In the rows, zero is written as 128.
Known rows:
[140 122 132 110 136  87 130 115 124 115 120 119 129 145 164 127 145 131
 108 128 109 144 151 126 115 144 119 135 141 127 155 128 106] : briklek
[118 118 137 110 145  84 110 141 119 116 120 106 139 143 164 140 142 124
 112 139 108 154 152 124 150 117 122 128 138 129 141 118 112] : pluplin
[126 123 130 111 147  96 115 132 119 115 122 108 146 164 162 146 145 130
 118 133 107 164 163 124 187 125 121 142 135 125 141 118 143] : skebik
[145 125 132 108 136  88 118 133 124 118 134 126 133 162 162 128 143 135
 139 136 109 144 165 124 110 122 121 130 149 127 156 116 117] : skobro
[156 119 132 144 156  84 124 121 124 114 132 107 132 159 163 115 146 139
 111 130 104 146 150 123 116  99 127 141 135 124 151 112 108] : fliki
[155 132 131 129 137  98 128 134 138 115 118 115 131 146 162 128 141 129
 110 129 104 148 164 125 116 130 116 152 139 124 141 164 106] : stovar
[126 119 131 111 153  86 108 128 117 113 129 105 138 143 164 126 143 144
 115 129 108 157 149 121 113 115 130 134 138 127 138 113 107] : brasel
[135 121 132 114 138  86 115 141 121 114 120 110 132 149 163 114 144 131
 113 134 110 146 151 125 117 103 136 132 144 132 142 117 105] : putrorin
[123 118 136 122 142  86 136 116 118 114 117 102 130 146 166 128 147 130
 115 131 134 144 150 135 150 189 124 129 156 135 134 110 108] : brinabo
[127 119 147 128 150 105 112 122 143 126 120 113 146 143 168 138 145 137
 147 130 109 145 153 122 116 108 136 130 138 127 165 136 109] : drasis
[142 119 131 133 154  89 109 124 122 115 174 103 148 152 162 131 142 186
 141 131 106 150 154 123 116 107 126 137 136 125 145 112 144] : kazu
[125 121 134 125 139  91 111 139 124 114 120 106 132 146 165 113 142 136
 116 133 109 147 152 125 110 106 137 131 135 130 139 112 107] : plifidim
[121 119 130 109 138  98 109 116 120 116 122 139 131 162 168 111 141 129
 119 178 109 145 159 125 115 118 150 129 136 137 138 108 115] : truru
[133 118 131 121 143 122 116 116 130 115 133 104 135 143 164 117 144 134
 161 128 139 144 149 136 143 110 186 132 140 140 148 111 105] : stuflar
[128 117 142 121 151 102 113 122 138 119 118 118 144 149 167 128 141 129
 143 129 107 147 153 122 112 110 144 130 138 124 159 139 105] : flotim
[126 119 134 107 136 110 115 114 122 121 120 108 132 140 168 161 150 127
 115 126 142 154 150 127 148 189 141 139 135 130 139 126 104] : skiva
[138 122 132 126 143  87 109 127 129 114 127 111 132 142 162 114 144 157
 114 135 106 149 150 123 114 106 149 133 137 130 146 111 105] : stalus

Facts:
kleklun {Δ=883, Ξ=ledrur,gogragrol, τ=bosadok,sonem}
vukage {Δ=979}
voskovo {Δ=664, Ξ=flali}
plovik {Δ=899}
groram {Δ=883, Ξ=tufur,steplodak}
bakepe {Δ=843, Ξ=tedram,tefludrom, τ=zaklen}
rapor {Δ=979, τ=gosko}
plageplok {Δ=979}
tedram {Δ=664, Ξ=galevok, τ=flaplil,trostak,stusku}
nosos {Δ=664, Ξ=flebi, τ=plovik,tiskim,skegi}
griplegrer {Δ=899, Ξ=flistupul}
vedram {Δ=883, Ξ=flizis}
plerur {Δ=899}
suflas {Δ=979, Ξ=vubro,beflo}
flikor {Δ=843}
planan {Δ=979}
sufe {Δ=899}
drurum {Δ=843}
skedasu {Δ=883, Ξ=flaplo}
meplol {Δ=899, Ξ=biveplus,brona}
groplimor {Δ=883, Ξ=flizis,pliplol}
muzo {Δ=843}
rubo {Δ=664, Ξ=galevok}
bropo {Δ=843, Ξ=duklusta,skebik}
trurir {Δ=883, Ξ=kazu,drosu}
briklek {Δ=979}
flebi {Δ=979, Ξ=flizis}
nobruskis {Δ=883, Ξ=pluplin,gropu,bropo,dulafli, τ=pletrar,gruvin}
pegi {Δ=979, Ξ=nuvak,beflo}
musil {Δ=883, Ξ=kasum, τ=breka,sebam,plageplok,vubro}
beflo {Δ=979, Ξ=gruvin}
skegi {Δ=843}
neful {Δ=843}
flali {Δ=883, Ξ=muzo}
fuginem {Δ=843, Ξ=flizis,kleklun}
flaplil {Δ=843}
nemu {Δ=899, Ξ=bakepe}
trago {Δ=883, τ=nuvak}
gogragrol {Δ=664, Ξ=duklusta}
sosun {Δ=883}
ledrur {Δ=664}
guvek {Δ=664, τ=drasis,planum,motapir,paflen}
truru {Δ=843, τ=bitres,vadem,vuski,zedum}
bazem {Δ=883, Ξ=pufle,vedram}
nosadi {Δ=664, τ=sosun,datrok,deskol,bitres}
skebik {Δ=664, τ=skiros,rurom}
gomen {Δ=883, τ=meplol,rila,muzo}
dridis {Δ=843, τ=stovar}
rinon {Δ=899}
bagras {Δ=843}
brurafin {Δ=843, τ=mavo}
grebestu {Δ=979, Ξ=zaklen}
kazu {Δ=843, Ξ=fuginem, τ=stinal,drasis,nepan}
kleroplom {Δ=664, Ξ=klogran,peplek, τ=briko}
drosu {Δ=979, Ξ=fezam}
famus {Δ=883, Ξ=vubro}
pludrus {Δ=883, Ξ=noklol,stinur}
nuvak {Δ=979, Ξ=stinur}
bomus {Δ=664, Ξ=duklusta}
brinabo {Δ=979, Ξ=vubro,guplo}
bosadok {Δ=899, Ξ=koster,stalus}
vadrim {Δ=979, Ξ=stuflar, τ=kotrus,ledrur,zuvo}
galevok {Δ=899}
bitres {Δ=664}
godos {Δ=979, τ=soplom,poflos}
briko {Δ=843, Ξ=stovar}
brugrin {Δ=664, τ=sufe,navok}
plidror {Δ=979, τ=bagras,stovar}
tiselom {Δ=899, Ξ=kleklun, τ=galevok,mino}
dugin {Δ=883, Ξ=groram,tiskim}
peplek {Δ=883}
loplin {Δ=883, τ=zaklen,brolur,steplodak,bavum,brinabo}
klostol {Δ=664}
breka {Δ=883, Ξ=stastuvir}
piplim {Δ=883, Ξ=ledrur,fabren}
menek {Δ=899, τ=bazem}
gropu {Δ=843, τ=korunam,romuskom}
muze {Δ=899, τ=flali,vadem,saski}
lefen {Δ=883, τ=flizis,trostak}
lugas {Δ=899, Ξ=dagro}
rekir {Δ=843, τ=stinal}
pliplol {Δ=843}
gosko {Δ=664}
fliki {Δ=979}
sebam {Δ=883}
deskol {Δ=883, Ξ=koster,gasko,fliki}
klogran {Δ=883, Ξ=gifle, τ=pleva}
flistupul {Δ=899, Ξ=tufur}
noklol {Δ=883, Ξ=groplimor}
dretris {Δ=883, Ξ=zaklen,galevok}
drira {Δ=883, Ξ=kazu,brona}
skiva {Δ=899, Ξ=nepan}
brolur {Δ=843}
klakos {Δ=883, τ=skiros,skiva}
stusku {Δ=843}
gira {Δ=883, τ=sufe,skiros}
tiskim {Δ=899, Ξ=duklusta,menek}
stigak {Δ=664, Ξ=kleklun}
stumek {Δ=899, τ=plerur,vadem,pegi}
zedum {Δ=843}
steke {Δ=664, Ξ=klostol}
seti {Δ=883, τ=flotim,meplol,paflen}
soplom {Δ=664, Ξ=nodu}
dulafli {Δ=664, Ξ=vubro,nepan,fladesko}
putrorin {Δ=883, τ=brinabo}
zarenam {Δ=979, τ=trurir,skiko}
planum {Δ=883}
tefludrom {Δ=843}
losi {Δ=843, τ=tugro,stigun}
stovar {Δ=883}
steplodak {Δ=664}
fladesko {Δ=843, Ξ=brurafin,neful}
purum {Δ=664, Ξ=stastuvir,fezam}
nafliflen {Δ=883, Ξ=tiklun,brona}
koster {Δ=664, Ξ=groplimor, τ=rinon}
staflotrim {Δ=979, τ=motapir}
biveplus {Δ=883}
flenerel {Δ=883, τ=flaplil}
brapus {Δ=883, Ξ=nafliflen,lifo}
plifidim {Δ=843}
navok {Δ=979}
stalus {Δ=843, Ξ=stusku}
klefla {Δ=883, Ξ=ledrur,planan,neful,drurum}
gruvin {Δ=843, Ξ=guplo,skozal}
skozal {Δ=899, Ξ=muzo}
mino {Δ=883}
nepan {Δ=899, Ξ=flaplo}
zaklen {Δ=843}
fliklim {Δ=664, τ=pleva,pludrus}
vadem {Δ=664}
trostak {Δ=664}
pufle {Δ=899}
mufla {Δ=883}
tugro {Δ=664, Ξ=flizis,vofli}
vudro {Δ=664, τ=flaplil,drosu}
zaplas {Δ=883, τ=nemu,vukage}
sonem {Δ=664, Ξ=briko}
korunam {Δ=664, Ξ=stusku}
trigatrur {Δ=883, Ξ=brurafin,skebik,bazem}
motapir {Δ=883}
saski {Δ=664}
vubro {Δ=899, Ξ=duklusta}
pligrur {Δ=899, τ=flaplil,sonem}
gasko {Δ=664}
plita {Δ=979, Ξ=pufle}
drelu {Δ=883, Ξ=menek,nodu, τ=skiva,drurum,tiskim,stovar}
drasis {Δ=899}
skiko {Δ=664}
tufur {Δ=899, τ=kotrus,bitres,bazem}
lomis {Δ=979}
defas {Δ=883, Ξ=peplek,vubro, τ=lugas,suflas,doman}
druzim {Δ=843, Ξ=flebi,zuvo,brasel}
dripor {Δ=979, τ=pufle,trostak,fletol,dugin}
pluplin {Δ=664, Ξ=planan}
stinur {Δ=843, Ξ=tufur}
dagro {Δ=843, Ξ=stinur}
stepun {Δ=664, Ξ=poflos}
kliskis {Δ=883, Ξ=derer,finur}
nodu {Δ=979, Ξ=skedasu}
doman {Δ=883}
stuzemi {Δ=899, τ=lomis,nafliflen}
fizak {Δ=843, τ=fletol,stovar}
gifle {Δ=883, Ξ=flaplo,bazem}
fabren {Δ=883, Ξ=biveplus,skedasu,beflo}
brobras {Δ=883, Ξ=voskovo}
zodir {Δ=843, Ξ=zuvo,nobruskis}
lifo {Δ=843, Ξ=brinabo}
brasel {Δ=843, Ξ=stumek}
rurom {Δ=979}
poflos {Δ=979, Ξ=sosun}
finur {Δ=979, Ξ=gifle,rila,drurum}
bavum {Δ=979}
griski {Δ=664, τ=drasis,nemu,steke,gosko}
stigror {Δ=899, Ξ=stastuvir,gruvin}
fletol {Δ=979}
skiros {Δ=883}
kotrus {Δ=883, Ξ=plageplok,finur,dulafli}
stastuvir {Δ=979, Ξ=voskovo}
rila {Δ=899, Ξ=muzo}
guplo {Δ=843, Ξ=voskovo,rila}
paflen {Δ=979}
duklusta {Δ=899, Ξ=stastuvir, τ=datrok,drosu}
dofla {Δ=979, Ξ=grebestu,musil}
stuflar {Δ=899, Ξ=skedasu,steplodak,fezam}
vofli {Δ=979, Ξ=flizis}
mavo {Δ=883}
liso {Δ=883, τ=briklek,stovar}
derer {Δ=979, Ξ=stumek,zuvo,gogragrol}
vuski {Δ=843, Ξ=pliplol}
fezam {Δ=979}
lekle {Δ=899, τ=vubro,skegi,drosu}
skobro {Δ=883, τ=mufla,plovik,motapir}
datrok {Δ=883}
flizis {Δ=883, Ξ=vuski,duklusta}
stinal {Δ=664}
zuvo {Δ=979, Ξ=vofli}
stigun {Δ=664, Ξ=stigak,plita}
kasum {Δ=664, Ξ=korunam,briko,stovar, τ=flikor,rinon,neful}
pletrar {Δ=899, Ξ=brapus}
pleva {Δ=843}
tiklun {Δ=899, Ξ=fuginem,vedram}
pliken {Δ=843, τ=gifle,plifidim,drira,gogragrol,skiko}
romuskom {Δ=843, Ξ=vubro,tufur,finur,lifo}
brona {Δ=899, Ξ=groplimor,pufle,flebi}
flotim {Δ=899}
flaplo {Δ=843, Ξ=flizis,rila}

Rows:
No name comes twice in this set of rows, the named rows included.
[139 119 130 126 169  94 109 116 140 112 148 104 141 150 162 148 151 129
 115 128 105 166 155 126 167 109 133 156 132 123 142 135 108]  pufle
[126 118 133 111 138 119 115 111 123 116 126 106 131 139 166 124 141 133
 171 131 150 146 152 137 148 114 182 131 147 145 139 110 106]  stigror
[123 120 136 153 147 124 132 137 137 114 120 102 145 167 162 125 141 137
 129 135 110 152 165 125 178 198 117 129 138 125 137 110 139]  muzo
[121 120 132 109 139 125 122 108 136 122 123 103 130 144 164 155 144 131
 132 126 143 148 153 130 147 170 152 142 137 130 140 111 106]  tiskim
[126 118 140 109 137  86 118 109 117 122 120 104 131 142 174 153 142 130
 118 149 116 144 149 131 118 184 122 134 146 149 136 110 109]  kotrus
[124 118 137 131 156 120 126 113 132 118 116 103 150 153 162 146 146 129
 161 130 123 151 157 129 189 167 125 131 139 125 135 115 124]  rila
[145 117 136 123 162  97 110 110 123 127 143 103 140 144 167 149 147 160
 150 129 127 146 149 126 113 102 172 144 138 136 154 114 106]  meplol
[146 118 131 109 137  87 109 119 119 121 181 106 131 140 163 150 148 156
 128 127 110 145 153 124 112  95 144 149 136 135 145 109 122]  nosos
[132 120 131 137 138 112 116 111 129 115 123 105 134 141 164 112 140 155
 114 133 122 146 154 124 123 110 149 130 137 133 138 109 107]  dagro
[130 119 131 146 161 140 120 108 137 113 140 115 144 189 163 114 138 127
 164 163 107 144 173 133 206 126 163 141 135 125 140 110 135]  tufur
[149 119 131 153 164  96 113 121 125 113 150 103 146 145 163 118 142 163
 117 128 106 155 152 125 130 114 133 150 134 125 136 109 116]  pliplol
[123 118 130 112 173  99 108 116 119 115 134 117 155 169 162 129 144 130
 127 161 106 158 162 126 169 105 150 146 134 125 139 115 133]  stumek
[134 119 130 117 137  93 127 109 118 114 147 120 129 160 165 110 140 135
 122 146 116 142 154 145 127 116 157 133 154 144 147 110 129]  vadrim

Now the same nodes, written a new way:
Known rows:
[152 159 134 124 101 125 120 110 142 165 132 120 131 129 142 113 118 124
 100 152 108 156 131 151 132 151 171 134] : bazem
[140 151 138 122 113 128 113 116 129 171 146 109 113 139 142 112 121 108
 103 127 116 139 125 140 136 141 154 136] : lifo
[156 172 127 135 111 131 115 109 147 163 136 113 134 125 140 126 120 121
 108 143 107 125 133 139 126 142 144 146] : plageplok
[172 154 125 136 113 126 113 111 138 162 133  97 122 114 139 128 130 114
 111 128 102 127 129 138 136 137 136 133] : vudro
[145 168 136 115  96 131 109 111 147 170 141 120 120 121 142 117 120  92
 110 142 116 123 118 145 124 153 144 144] : navok
[139 165 140 130 114 135 115 112 131 165 139 119 128 123 146 114 130 104
 118 144 118 133 122 148 130 145 148 151] : bavum
[145 161 128 112 109 125 119 109 139 162 132 120 121 119 136 128 124 115
  99 154 113 151 131 147 129 148 176 143] : vadem
[143 145 146 137 106 132 114 109 141 167 144 118 118 140 155  94 122 103
 110 137 115 153 123 156 137 151 150 136] : trurir
[140 135 151 120 116 125 113 116 131 163 149 103 130 139 136 120 113 112
  88 128 108 124 113 137 139 130 133 131] : kazu
[140 151 136 123 114 130 112 119 128 173 147 109 114 139 141 111 122 109
 103 127 117 138 126 141 136 141 154 135] : fuginem
[150 149 154 122 105 127 117 117 133 161 144 110 144 129 142 114 116 115
 102 142 108 130 110 143 135 132 125 132] : zaplas
[154 170 128 125  99 132 110 112 158 170 140 117 118 118 146 123 119  95
 112 137 111 117 122 145 125 151 139 144] : briklek
[148 143 145 132 106 129 108 105 135 165 144 114 115 136 150 100 120 100
 105 133 113 149 121 152 137 147 147 134] : stigror
[159 171 122 135 103 132 114 112 159 166 138 114 118 121 151 126 121 101
 116 134 109 123 128 147 127 149 141 147] : fletol
[147 145 130 106 115 128 125 126 117 180 157 109 121  61 149 134 149  80
 115 146 108 131  92 171 155 135 133 129] : kasum
[148 164 140 126 103 130 120 118 133 169 140 121 133 128 149 107 121 110
 115 144 115 144 123 149 132 144 148 140] : doman
[147 140 153 117 113 126 111 112 136 157 144 105 138 123 136 127 117 108
  94 136 105 117 111 138 135 130 121 135] : guvek

Rows:
No name comes twice in this set of rows, the named rows included.
[136 165 137 124 115 136 115 115 131 167 144 121 121 127 147 117 125 103
 115 139 119 140 127 147 129 143 150 149]  skiko
[152 160 133 115 103 123 119 111 131 165 135 119 128 118 138 117 120 117
 102 150 116 153 128 148 131 144 169 136]  plerur
[171 163 137 122  88 126 112 117 145 175 140 109 128 122 144 112 116 106
 110 130 107 120 115 143 133 144 125 126]  liso
[163 149 129 149 100 129 113 108 159 164 139 110 112 139 162 107 118 101
 110 128 102 146 129 154 136 152 144 131]  dugin
[142 156 141 132 111 134 110 104 139 165 142 118 122 129 145 109 128 101
 108 142 114 136 123 148 132 152 151 145]  nuvak
[155 138 150 130 106 128 107 105 129 167 143 108 120 131 144  95 126 101
 107 132 113 144 118 149 141 145 143 129]  tiselom
[158 158 127 136 106 127 117 110 153 161 140 113 122 134 149 122 111 114
 101 134 106 144 134 149 131 145 151 138]  vubro
[160 158 118 144 113 128 116 103 160 154 132 112 122 125 149 128 122 112
 103 140 103 139 136 148 129 151 156 145]  drosu
[160 164 129 133 102 128 123 117 147 164 138 114 132 129 152 120 117 116
 110 140 106 142 128 149 132 140 144 136]  sebam
[167 150 134 117 110 122 111 107 129 162 127 102 125 109 126 124 133 118
 103 141 106 132 125 138 138 141 154 130]  nosadi
[146 168 130 115 113 127 114 112 133 165 135 116 128 123 132 125 121 124
 104 148 114 140 133 138 128 145 165 143]  ledrur
[135 139 139 126 113 130 111 114 135 168 147 113 104 145 149 108 119 100
 101 125 117 150 125 148 137 147 160 137]  romuskom
[158 167 116 139 113 132 118 116 152 163 140 110 113 125 152 133 121 110
 116 130 108 135 136 147 129 142 146 147]  trostak

